Where the symbols take the objects:
gr: ni>cq, pu>pr, ba>zn, fu>gp
ds: ni>pj, pu>bc, ba>zs, fu>ff
pf: ni>qz, pu>cn, ba>rh, fu>fc
gp: ni>gt, pu>mj, ba>pr, fu>dp
rn: ni>nq, pu>tl, ba>ff, fu>dt
fc: ni>cz, pu>pn, ba>cn, fu>dm
fb: ni>hp, pu>md, ba>fd, fu>mt
md: ni>mt, pu>sb, ba>jb, fu>sz
zr: ni>bq, pu>qh, ba>jt, fu>hm
hr: ni>jz, pu>rd, ba>mt, fu>gh
zc: ni>fq, pu>zl, ba>jj, fu>nb
rp: ni>gq, pu>nc, ba>cc, fu>ls
rd: ni>gh, pu>rz, ba>sz, fu>ct
mq: ni>dh, pu>jn, ba>ls, fu>jt
jj: ni>zc, pu>jg, ba>gh, fu>zl
gn: ni>tz, pu>fh, ba>cz, fu>fd
mh: ni>qr, pu>pj, ba>bm, fu>rj
pn: ni>dm, pu>nt, ba>cr, fu>pb
fd: ni>fb, pu>jb, ba>fh, fu>md
pg: ni>qc, pu>cc, ba>dt, fu>rp
jt: ni>zr, pu>sf, ba>jn, fu>qh
qh: ni>hm, pu>bm, ba>sf, fu>mh
hm: ni>hg, pu>mh, ba>qh, fu>qr
jd: ni>qq, pu>sn, ba>hf, fu>tc
pq: ni>zj, pu>gn, ba>gz, fu>tz
sz: ni>rd, pu>ph, ba>sb, fu>rz
fq: ni>jn, pu>nb, ba>zc, fu>sc
ph: ni>rz, pu>jr, ba>dn, fu>ch
qc: ni>mj, pu>rp, ba>pg, fu>gq
dh: ni>sd, pu>jt, ba>mq, fu>zr
sf: ni>qh, pu>gs, ba>sc, fu>bm
sd: ni>dd, pu>zr, ba>dh, fu>bq
jr: ni>ch, pu>sq, ba>gt, fu>gm
dp: ni>sq, pu>rr, ba>mj, fu>bg
tc: ni>zs, pu>pq, ba>sn, fu>zj
gh: ni>jj, pu>ct, ba>rd, fu>jg
gz: ni>pq, pu>cz, ba>qz, fu>gn
zj: ni>bc, pu>tz, ba>pq, fu>hh
cn: ni>fc, pu>cr, ba>dd, fu>pn
fh: ni>fd, pu>gj, ba>dm, fu>jb
cr: ni>pn, pu>hg, ba>bq, fu>nt
ff: ni>rn, pu>tp, ba>bc, fu>tl
mt: ni>hr, pu>sz, ba>md, fu>rd
dd: ni>cn, pu>bq, ba>sd, fu>cr
nc: ni>ls, pu>zc, ba>bd, fu>fq
cz: ni>gn, pu>dm, ba>fc, fu>fh
mn: ni>sn, pu>qz, ba>ql, fu>gz
hg: ni>nt, pu>qr, ba>hm, fu>bz
ch: ni>hj, pu>gm, ba>jr, fu>mf
gs: ni>bm, pu>zs, ba>qq, fu>ds
qm: ni>hf, pu>ql, ba>hj, fu>mn
tl: ni>dt, pu>ht, ba>tp, fu>qb
qz: ni>gz, pu>fc, ba>pf, fu>cz
sl: ni>qf, pu>zn, ba>bz, fu>gr
pj: ni>rj, pu>ff, ba>ds, fu>rn
cq: ni>dn, pu>gp, ba>gr, fu>gt
qq: ni>gs, pu>tc, ba>jd, fu>zs
hp: ni>ht, pu>mt, ba>fb, fu>hr
zn: ni>gr, pu>cg, ba>dq, fu>pr
qb: ni>cc, pu>jz, ba>ht, fu>bd
jg: ni>zl, pu>qm, ba>ct, fu>hf
sc: ni>sf, pu>qq, ba>nb, fu>gs
bz: ni>sl, pu>dq, ba>qr, fu>zn
rr: ni>bg, pu>mq, ba>gq, fu>dh
jn: ni>jt, pu>sc, ba>fq, fu>sf
hf: ni>jd, pu>mn, ba>qm, fu>sn
nb: ni>sc, pu>jd, ba>zl, fu>qq
zt: ni>rh, pu>sd, ba>bg, fu>dd
jb: ni>md, pu>ll, ba>gj, fu>sb
gt: ni>jr, pu>dp, ba>gp, fu>sq
pb: ni>gj, pu>sl, ba>nt, fu>qf
qf: ni>ll, pu>gr, ba>sl, fu>cq
zs: ni>ds, pu>zj, ba>tc, fu>bc
zl: ni>nb, pu>hf, ba>jg, fu>jd
nt: ni>pb, pu>bz, ba>hg, fu>sl
mj: ni>dp, pu>gq, ba>qc, fu>rr
pr: ni>gp, pu>qc, ba>cg, fu>mj
rz: ni>ct, pu>ch, ba>ph, fu>hj
cg: ni>pr, pu>pg, ba>nq, fu>qc
dq: ni>zn, pu>nq, ba>rj, fu>cg
rh: ni>pf, pu>dd, ba>zt, fu>cn
nq: ni>cg, pu>dt, ba>rn, fu>pg
gq: ni>rr, pu>ls, ba>rp, fu>mq
sn: ni>tc, pu>gz, ba>mn, fu>pq
ct: ni>jg, pu>hj, ba>rz, fu>qm
sq: ni>gm, pu>bg, ba>dp, fu>zt
gm: ni>mf, pu>zt, ba>sq, fu>rh
ll: ni>sb, pu>cq, ba>qf, fu>dn
ht: ni>qb, pu>hr, ba>hp, fu>jz
mf: ni>ql, pu>rh, ba>gm, fu>pf
dm: ni>fh, pu>pb, ba>pn, fu>gj
bq: ni>cr, pu>hm, ba>zr, fu>hg
dn: ni>ph, pu>gt, ba>cq, fu>jr
bg: ni>zt, pu>dh, ba>rr, fu>sd
qr: ni>bz, pu>rj, ba>mh, fu>dq
bc: ni>ff, pu>hh, ba>zj, fu>tp
hh: ni>tp, pu>fb, ba>tz, fu>hp
jz: ni>bd, pu>gh, ba>hr, fu>jj
bd: ni>nc, pu>jj, ba>jz, fu>zc
sb: ni>sz, pu>dn, ba>ll, fu>ph
cc: ni>rp, pu>bd, ba>qb, fu>nc
tz: ni>hh, pu>fd, ba>gn, fu>fb
dt: ni>pg, pu>qb, ba>tl, fu>cc
tp: ni>tl, pu>hp, ba>hh, fu>ht
gj: ni>jb, pu>qf, ba>pb, fu>ll
rj: ni>dq, pu>rn, ba>pj, fu>nq
ql: ni>mn, pu>pf, ba>mf, fu>qz
hj: ni>qm, pu>mf, ba>ch, fu>ql
bm: ni>mh, pu>ds, ba>gs, fu>pj
ls: ni>mq, pu>fq, ba>nc, fu>jn

The rows follow the links: the fewer symbols apart two objects are, the more alike their rows tend to be.

Each row is also shifted at random along 7 hidden directions that mean nothing.

Name the object of each row.
[-80, -14, -22,  -8,  -1,   4,  -5, -32,  -4, -13,  -5,  46, -33, -11,   3,  -9,  34,  14, -15,   7, -42,  28,   6,  -6,  14, -13,  40, -18,  54,  11, -43,  11,  31,   3,  50,   1, -13, -25,   4,  14,  38,  19,  21, -30, -29, -25, -10,  -9, -20,   2]
object: hm
[-10, -18, -19,  -3,  42, -21,  -5, -39,  28,  24,  -2,  21,  31,  29, -22,  15,  11, -17,   0,  23,  33, -27,  12,  -5,   3,  -5,  32, -14, -46,  -1,  -1, -52, -30, -48,   1,  11,  24, -32,  38,  38,  -5,   1,  32,  -5,  26,  27,  46, -20,  46,   9]
object: gm
[-17, -10, -23, -12,  34, -16,  -1, -42,  15,  -6,  -7,  31,   9,  14, -26,  11, -11,   4,   9,  24,  21, -18,   4, -11,  22,  -4,  15, -16,  -6,  11, -23, -47,  -6, -41,  23,  -1,  21, -39,  39,  35,   2,  13, -11, -13,  12,  16,  39, -20,   1,   3]
object: qf
[-23, -29, -11,  36, -31, -22,   6,   2, -21,   4,   4,   5, -30,  36,  20, -12,  24,  -1, -17,   8, -48,  53,  33,  10,  18, -25,  59, -22,  11,  -7, -17,  38, -11,  31,  42,  -8, -20,  11, -15,  48,  16,  -6,  12,  -9, -27,  -7,  -5,   7,   1, -35]
object: jn
[ -94,   35,   26,   59,  -31,   40,   22,   26,   -3, -106,   41,   -3,    1,   26,   27,  -29,   -8,    0,   12,  -19,  -14,    8,  -22,   28,  -61,  -12,  -40,  -14,  -20,  -34,   14,   55,  -10,   38,  -32,    6,  -11,   23,  -60,  -47,   10,  -11,   47,  -10,  -45,  -13,  -45,   17,  -38,   24]
object: sc
[ 17, -33, -12,  19, -38,  18,  -3,   1, -39, -13,  -1,   5, -47,   0,  10, -24,  -8,   2,   6,  25, -41,  29,  36,  19,   5, -36,  -7, -32,  33,  -4, -36,  36,  14,  28,  90,   1,  -4, -12,  -6,  54,   9,   5,   4,  -7, -43,  -1,  23,   6,  -8, -59]
object: rp
[-19,  24,  14,  47,  -2, -44, -31,  32,  28, -29,  19, -36,  10,  25,  40,  22,  69,   2, -85, -53, -20,  18,  14,  11,  -3,  10,  88,  34,  -6, -37,  42,   5,  22,  24, -39,  32, -51,  38, -32, -28,  -8, -49,  57,  -9,  40,   4, -47,   6,  -8,  18]
object: zj
[ 78,  31, -17, -48,  34,  28,  27, -43,  23, -21,   1,  58,  14, -18, -23,  -6,   1,  15,  31,  -6,  16, -22, -51, -24,  -7,  18, -22,  -7,   9,  25, -22, -10,  -3, -27, -44, -10,  18, -28,   5, -67,  35,  42,  -9, -23, -31, -34, -23,  -9, -31,  82]
object: cr
[-16,   1, -19, -31,  45, -24,  23, -51,  28,  16,   1,  45,  22,  39, -19,   7,  18,   4,   4,   6,  25, -14,  -4, -13,  25,  -3,  57, -16, -37,   9, -13, -32, -40, -36, -18,   3,  11, -34,  21,  -6,  18,  17,  -5, -18,  -2,   5,  18, -10,   2,  61]
object: sq
[ 29,  11,  -7, -39,  34, -25,  -2, -18,  12,   9, -12,   3,   9,  -5, -23,  24, -31,  17,   3,   6,  37, -30,  -5, -15,  44,  12,   2,  10,  -1,  15,  -6, -50,   4, -36,   1,  -2,  15, -27,  34,   3, -17,   5, -68,   0,  32,  22,  30, -12, -21,   8]
object: fc
[-12, -23, -21,  50, -20,  14, -11, -15,  -6, -40,  10,  33, -21,   2,  10, -17,  38,  -8,  -8,  13, -54,  39,   3,   8, -31, -16,  19, -29,  37,  -4, -25,  29,  24,  13,  32,  -7, -12,   1, -10,  35,  36,   8,  81, -26, -35, -28, -20, -11,  10, -23]
object: jt
[-48,  -1, -20,  50, -12,   4,  12, -27, -11, -96,  18,  46, -20,  15,  -8,  -7, -19,  16,  20,  25, -34,  34, -16,  -4,  -7,  -8,  -9, -36,  39,   5, -39,  13,  20,  -4,  30, -27,   5, -13,  -1,  43,  30,  21,   7, -30, -36, -19, -12, -17, -43, -21]
object: zr
[ 47,  19,   0,   5,  36, -22, -11,  -4,  33, -12,   8, -10,  37,  20,  -7,  23,   2,  -5, -16,  -9,  41, -36,  -3,  -1,   0,  12,  16,  15, -41, -11,  25, -45, -11, -32, -36,  18,   8,  -8,  13,  -9, -23, -18,  11,   1,  42,  28,  15, -10,  10,  25]
object: cz
[-16,  12, -18,  40,   0, -13,  29, -31,  11, -68,  25,  48,  -6,  49,   9, -10,  30,  11,  -3,  -2, -35,  37, -14,  -1,  -4,  -9,  59, -29,  -1,  -6, -20,  27, -17,   8, -14, -12, -14,  -3, -23,  -6,  42,  13,  31, -36, -42, -29, -38,  -3, -37,  39]
object: cg
[ 96,  -3,   2, -29, -29,  39,  30,   1, -28,  19,   1,  12, -27,   3,  14, -39,   1,   2,  28,  -2, -18,  12,   6,  13,  -9, -24, -17, -22,  -2,   2, -22,  57, -25,  37,  23,   2,  -2,  -6, -31, -35,  20,  20, -10,  -2, -67, -22, -10,  24, -15,  21]
object: ls
[  6,   5,   9,   7,  10, -22, -38,  25,  12,  14,  -8, -39,  14, -23,   2,  27,   6,  -3, -35, -14,  15, -14,   6,  -4,   6,  22,   3,  34,   8,  -8,  29, -32,  32, -10, -13,  12,  -9,  16,  12,   8, -30, -28,   5,  14,  60,  19,   4,  -8,  17, -24]
object: mn
[-71,  -1,  16,   9, -36,   9,   7,  31, -19,  27,  -2, -15, -17, -16,  25, -14,  26,  -6,  -8, -20, -38,  39,  -5,  -1, -14,   7,   4,  13,  21,  -1,  15,  51,   8,  44, -21, -12, -27,  44, -34, -25,  16,  -4,  12,   9, -17, -31, -48,  18,   6,  -3]
object: gs
[ 12,  19,   5,   8,  21, -56,   2,   9,  18,  18,  -6, -21,  34,  -1, -15,  41, -17,   6, -10, -13,  22,   3, -29, -32,  31,  45,  21,  40,  -9,  16,  36, -35,  -3, -24, -79, -32,  -3,  36,  19,   0, -16, -12, -56,  19,  60,   2, -21,  -9,  -1,   2]
object: hj
[-39,  -1,  -4,  31, -19,  22,  43, -18, -22, -67,  23,  33, -12,  44,  -5, -32, -39,   4,  49,  25, -12,  16,  -7,  12, -15, -27, -30, -48, -19,  -4, -29,  34, -39,  11,  19, -20,  17, -13, -17,  16,  18,  23, -10, -16, -62,  -6,   3,   5, -32,   1]
object: gq
[-34,  -4,  -4,  12, -20, -20,  37, -13, -21, -20,  13,  17, -27,  66,  13, -23,  -1,  15,   2,   4, -24,  30,  26,  14,  31, -37,  56, -35, -25, -12, -26,  38, -45,  30,  34,  -4, -10,  -9, -23,  13,  15,   4, -36, -16, -47,   2,   5,  17, -40,  11]
object: nq
[ 23, -24, -25,  54,  -7,  -1,  -4, -23,  12, -28,  15,  40,  -8,  29,  17, -12,  73, -17, -26,   3, -52,  42,   8,   6, -35, -16,  65, -28,  10, -10, -17,  28,   1,  10,   8,   1, -20,   2, -16,  22,  45,   4, 113, -31, -33, -32, -28, -12,  25,  10]
object: mq
[ 70,   3,  19,  28, -19, -26,  -2,  41,  -2,  30,   3, -50,  13,  14,  19,  10,  10, -11, -21, -20,   0,  15,   7,   2,  -2,  14,  18,  25, -28, -13,  43,  16, -16,  22, -46,  -5, -16,  49, -18,  -1, -24, -30,  -3,  26,  28,   8, -22,  16,  23, -15]
object: hh
[ 71,  -9,  18,  -2, -33,  27,  -7,  36, -13,  41,   0, -34, -10,  -7,  29, -21,  26, -18, -11, -18, -13,   4,  22,  23, -29, -16,  -8,   7, -14, -19,  18,  41,  -8,  40,   6,  23, -14,  23, -33, -26,  -8, -17,  38,  16, -17,  -4, -11,  25,  27,  -5]
object: nb
[ 13,   4, -17,  21, -11,  -3,  38, -26, -16, -62,  16,  38, -20,  39,  -5, -17, -23,  19,  29,  15, -22,  28,  -9,   0,  13, -17,  11, -37,   3,   5, -36,  26, -23,   9,  19, -25,   7, -14, -10,  16,  25,  24, -33, -22, -51, -16,  -8,   0, -48,   6]
object: dq
[-74,   5, -11, -19,  14, -15,  61, -42,   1,  10,   3,  52,   6,  42, -16, -12,  -4,   7,  40,   9,  -1,  20, -26, -22,  21,  -1,  32, -24, -28,  23, -19,  16, -59,  -5, -39, -37,  12,  -7,  -1, -16,  36,  35, -44, -11, -40, -24, -16,   5, -18,  55]
object: pr
[-127,    1,   -9,   -7,   30,    7,   30,  -39,   15,  -14,    3,   48,   27,   10,  -31,   -1,  -21,   -5,   47,   23,   24,  -10,  -36,  -19,  -11,   10,  -23,  -18,  -21,   19,  -10,  -23,  -29,  -38,  -35,  -27,   30,  -17,   23,    2,   19,   29,   -2,   -8,   -8,   -8,    7,  -17,    8,   32]
object: dd
[-14, -20,  17,  12, -33,   0,  14,  22, -26,  16,  12, -34, -17,  65,  28, -30,   1, -13,  -7,   5,   0,   2,  62,  44,   3, -53,  29, -26, -63, -37,   1,  38, -55,  40,  55,  31,  -6,  -3, -26,  22, -22, -26,   3,  12, -28,  41,  37,  31,  11, -19]
object: ff
[ -3,  -8, -23,   8,  40, -23,   5, -43,  33,  -1,   2,  44,  29,  22, -22,  15,  25, -11,   1,  15,  13,  -4, -15, -17,  -3,  10,  41, -12, -20,  11,  -5, -38, -18, -43, -31, -10,  13, -16,  29,  20,  20,  12,  40, -16,  13,  -5,   6, -24,  29,  31]
object: cq
[ 17, -17, -33,   3,  29, -43,  19, -50,  15,  14,  -4,  47,   9,  40, -20,  10,  17,   1,   2,  22,  -4,  20,  -1, -21,  32,   0,  71, -20, -16,  20, -21, -22, -32, -30,  -7, -24,   7, -19,  30,  39,  24,  18,  -5, -19,  -1,  -7,  12, -16,   9,  20]
object: sl
[ 27, -19, -30,  34,  28, -20, -28, -31,  18, -26,  -4,  21,  15,  -7, -26,  25,  -5,  -8,  -3,  32,   7,  -6,  -2, -15,  -2,   9,   0, -10,  20,  10, -11, -54,  27, -48,  18, -11,  19, -20,  47,  69,   0,   4,  36, -12,  33,  11,  29, -38,  28, -40]
object: rh
[-50,   2,  -1,  -9,  31,  16, -26,  -7,  22,   2,  -7,   4,  26, -43, -25,  18, -11, -12,  10,  11,  33, -37, -23, -12, -26,  22, -49,  15,   9,  10,  11, -49,  26, -42, -19,   4,  22, -13,  34,   4, -10,   4,  31,   6,  40,   9,  19, -23,  35,  -5]
object: mf
[ 25,   6,  22,  -9,  -8,  -4, -10,  36, -10,  30, -11, -51,  11, -26,  -5,  15, -47,  -1,  11,  -1,  30, -19,  -3,  -2,   7,  19, -54,  29,  -6,   3,  32, -16,   4,  -2, -18,  -8,  12,  23,  10,   4, -42, -14, -54,  34,  40,  22,  14,   7,  10, -38]
object: rd
[-96,   3,  -1,   8, -13,  28,  14, -18, -13, -69,  20,  29, -31,  35,  13, -32,   1,  15,   6,   8, -17,   0,  24,  31,  -6, -45,   2, -42,  -4, -21, -38,  28,  -9,  19,  70,  27,  -4, -40, -23,  -1,  18,   5,  18, -30, -56,   6,  16,   7, -43,  13]
object: qh
[ -83,   10,  -25,   40,   29,   11,  -13,  -46,   26, -119,   25,   55,   -1,   21,  -12,    2,    4,   11,   -3,   19,   -3,  -12,   -8,    7,  -25,  -13,    3,  -36,   20,  -10,  -34,  -31,   29,  -35,   38,   16,   10,  -50,   14,   26,   22,   10,   64,  -46,  -13,    4,   16,  -34,  -32,   11]
object: gr
[ 26,  13,  -6,   8,  35, -12, -28, -11,  25, -48,   8,  -5,  16,   3, -13,  24, -16,   7, -16,   4,  33, -39,   5,   3,   4,   3,  -7,   6,  -7,  -9,   2, -56,  23, -37,  14,  23,  14, -29,  25,  16, -26, -14,   7,  -9,  39,  33,  36, -23, -10,  -3]
object: ph
[ 72,  29, -16,  -5,  33,  28, -27, -21,  26, -75,   3,  28,   9, -58, -26,  20, -19,  17,   9,   2,  11, -30, -49, -21, -23,  30, -64,   7,  59,  18, -14, -42,  67, -40, -12,  -3,  15, -25,  23, -21,  10,  19,  17, -20,  15, -17, -11, -32, -30,  12]
object: jr

From each start, follow one symbol. Which object do you reach?
Answer with the object's name.
start [ 47,  -8, -27,   6,  12,  -1,  24, -40,   5,  -7,  -4,  51,  10,  -6, -27,   2,  -5,  -1,  38,  24, -11,  22, -40, -32,  -5,  20,  -7, -17,  17,  34, -19,  -3,  -7, -25, -34, -46,  20,  -1,  19,  15,  36,  37,   1, -12, -21, -37, -17, -18,   7,  12]
pu: rr
start [ 37,   4,  -8, -22,  36, -20,   2, -17,  25,  36, -11,   5,  35,  -8, -24,  25,  -3,  -7,   8,   1,  32, -21, -22, -24,   7,  27,   4,  16, -19,  17,  17, -44, -12, -40, -51, -12,  17,  -2,  30,  -6,  -5,   7, -14,   8,  36,   3,   6, -14,  25,  25]
pu: cn
start [  8, -24,   8,   3, -32,   9,  19,  14, -18,  48,   1, -10, -16,  26,  22, -27,  32, -18,  -1,  -3, -25,  27,  28,  20, -11, -26,  28, -15, -26, -13,   2,  52, -37,  38,  16,   7, -12,  17, -28,   0,  10,  -6,  26,   8, -36,  -5,  -6,  24,  29,  -1]
ni: rp
start [ 72, -25, -28,  -5,  25,  20,   1, -45,  13,  12,  -6,  47,  10,  -7, -25,  -4,  13, -19,  25,  31,   4, -12,  -7,  -8, -23,  -5, -10, -27,  -2,  17, -24, -24,  -7, -36,  13,  -3,  28, -32,  30,  24,  23,  29,  54, -12, -16, -10,  25, -21,  41,   8]
fu: sl
start [ 16,  25,  24,  12, -10,  -5, -18,  38,  -5, -36,   7, -51,   1,  -7,   8,  13, -39,  13, -14, -14,  21, -21,   5,  12,   9,   7, -35,  23,   0, -18,  24, -11,  20,   7,   2,  13,  -6,  15, -10,  -5, -41, -28, -40,  16,  32,  29,   6,   5, -30, -29]
fu: tz
start [ 18,   2, -10, -39,  25,   8,  -3, -21,   2,  -1, -15,  11,   5, -27, -34,  12, -54,  12,  32,  26,  39, -41, -11, -12,  22,   6, -53,  -3,  10,  21, -17, -46,  11, -40,  23,  -7,  33, -37,  41,  16, -17,  19, -58,   4,  16,  19,  45, -15, -12, -12]
pu: gt
start [-33,  -2, -19,  -7,  24, -19,  48, -47,  20,  25,   4,  59,  24,  36, -17,  -5,  28,  -8,  25,   5,  -5,  24, -34, -27,   1,  12,  51, -18, -30,  24,  -7,   6, -55, -19, -66, -35,   8,   2,   4, -17,  47,  31,  10, -13, -26, -35, -28,  -3,  16,  65]
pu: hm
start [-93, -15,  -1,  -9, -27,   0,  26,  -3, -27,  34,  -9,  16, -28,   2,   8, -20,  10,   4,  12,   3, -38,  43,   2,  -5,  15,  -9,  22, -10,  18,  13, -17,  46, -13,  32,  10, -24, -13,  14, -14,   2,  25,  15, -27,   0, -37, -27, -22,  15,  -7,  -3]
ba: dt
start [-83, -17,  27,  35, -24,   6, -13,  40,  -7,  15,  12, -52,  11,  37,  25, -13,   5, -30, -14,  -1,  13, -12,  42,  38, -30, -26,  -3,   0, -59, -42,  34,  11, -31,  23,  16,  29,  -6,  17, -20,  21, -37, -39,  47,  24,  16,  43,  27,  17,  45, -31]
pu: hf
start [-46,   1,  23,   7, -34,  16,   7,  35, -20,   7,   6, -31, -14,   8,  26, -18,   4,  -4,  -6, -16, -13,  12,  18,  20, -12, -13,  -7,   3, -12, -19,  14,  43, -11,  42,   5,  12, -16,  23, -35, -20, -10, -15,   2,  12, -17,   2, -14,  25,  -3,  -7]
fu: zc
start [ 59,   6, -25,  16,  53, -42,  13, -49,  45, -21,  15,  38,  38,  62, -15,  19,  30,  -5, -12,   3,  24, -10,  -7, -10,   8,   0,  77, -13, -52,  -4,   1, -43, -38, -44, -41,   3,  10, -23,  20,   7,  11,   0,  35, -24,  14,   9,  11, -18,   9,  55]
ba: cr
start [ 18,  34,   2, -17,  37, -26, -25,  -2,  32, -32,   4, -11,  16,  -4,  -3,  30,   5,  21, -41, -26,  31, -36,   0,  -4,  25,  13,  26,  27,   1, -11,  12, -49,  27, -25, -10,  30,  -9, -19,  10, -29, -21, -20, -17, -10,  46,  25,   7, -11, -35,  30]
ba: pf
start [-30,  27,  30, -18, -10, -15,  -1,  37,  -1,   8,   9, -42,  -4,  18,  31,   0,  16,  11, -39, -42,   9, -11,  23,  21,  18,  -9,  33,  25, -26, -29,  26,  18,  -9,  33,  -8,  36, -29,  15, -36, -53, -23, -33, -25,   8,  11,  20, -12,  26, -28,  28]
ba: hf
start [-25,  18,  -8, -26,  35,  38,  -2, -32,  16, -51,   2,  38,  12, -26, -29,   0, -30,  10,  32,  16,  31, -45, -30,  -5, -17,   7, -63, -11,  12,  13, -23, -37,  20, -39,   5,   6,  30, -44,  22, -20,   7,  24,   2, -17,  -5,   2,  20, -21, -21,  27]
fu: qf
start [  3,  29,  14, -20,  13,   3, -31,  24,   9, -12, -10, -31,   7, -53,  -5,  26, -22,  15, -18, -19,  23, -31, -17, -10,   8,  29, -41,  40,  35,   4,  19, -33,  52, -12, -15,  11,  -3,   4,  12, -27, -25, -13, -32,  10,  48,  10,  -4,  -8, -22,  -7]
fu: md
start [ 37,  -8,  18,  42, -38,  53, -24,  41, -15, -35,  16, -34, -12, -13,  29, -27,   7, -23,  -3,  -3, -16,  -4,  18,  38, -65, -21, -55,  -9,   1, -33,  11,  38,  17,  35,  31,  27,  -6,  16, -34,   0, -14, -21,  82,   7, -21,   6,  -2,  10,  24, -35]
pu: zl
start [ 35,  18,  -6, -15,  30, -27,  21, -21,  11, -18,  -3,  11,  24,   7, -33,  25, -59,  17,  30,  14,  39, -18, -29, -26,  34,  22, -22,   6, -15,  22,   1, -42, -17, -40, -33, -31,  27,  -9,  30,   8, -14,  15, -83,   5,  23,  12,  15, -14, -28,   9]
ni: jb
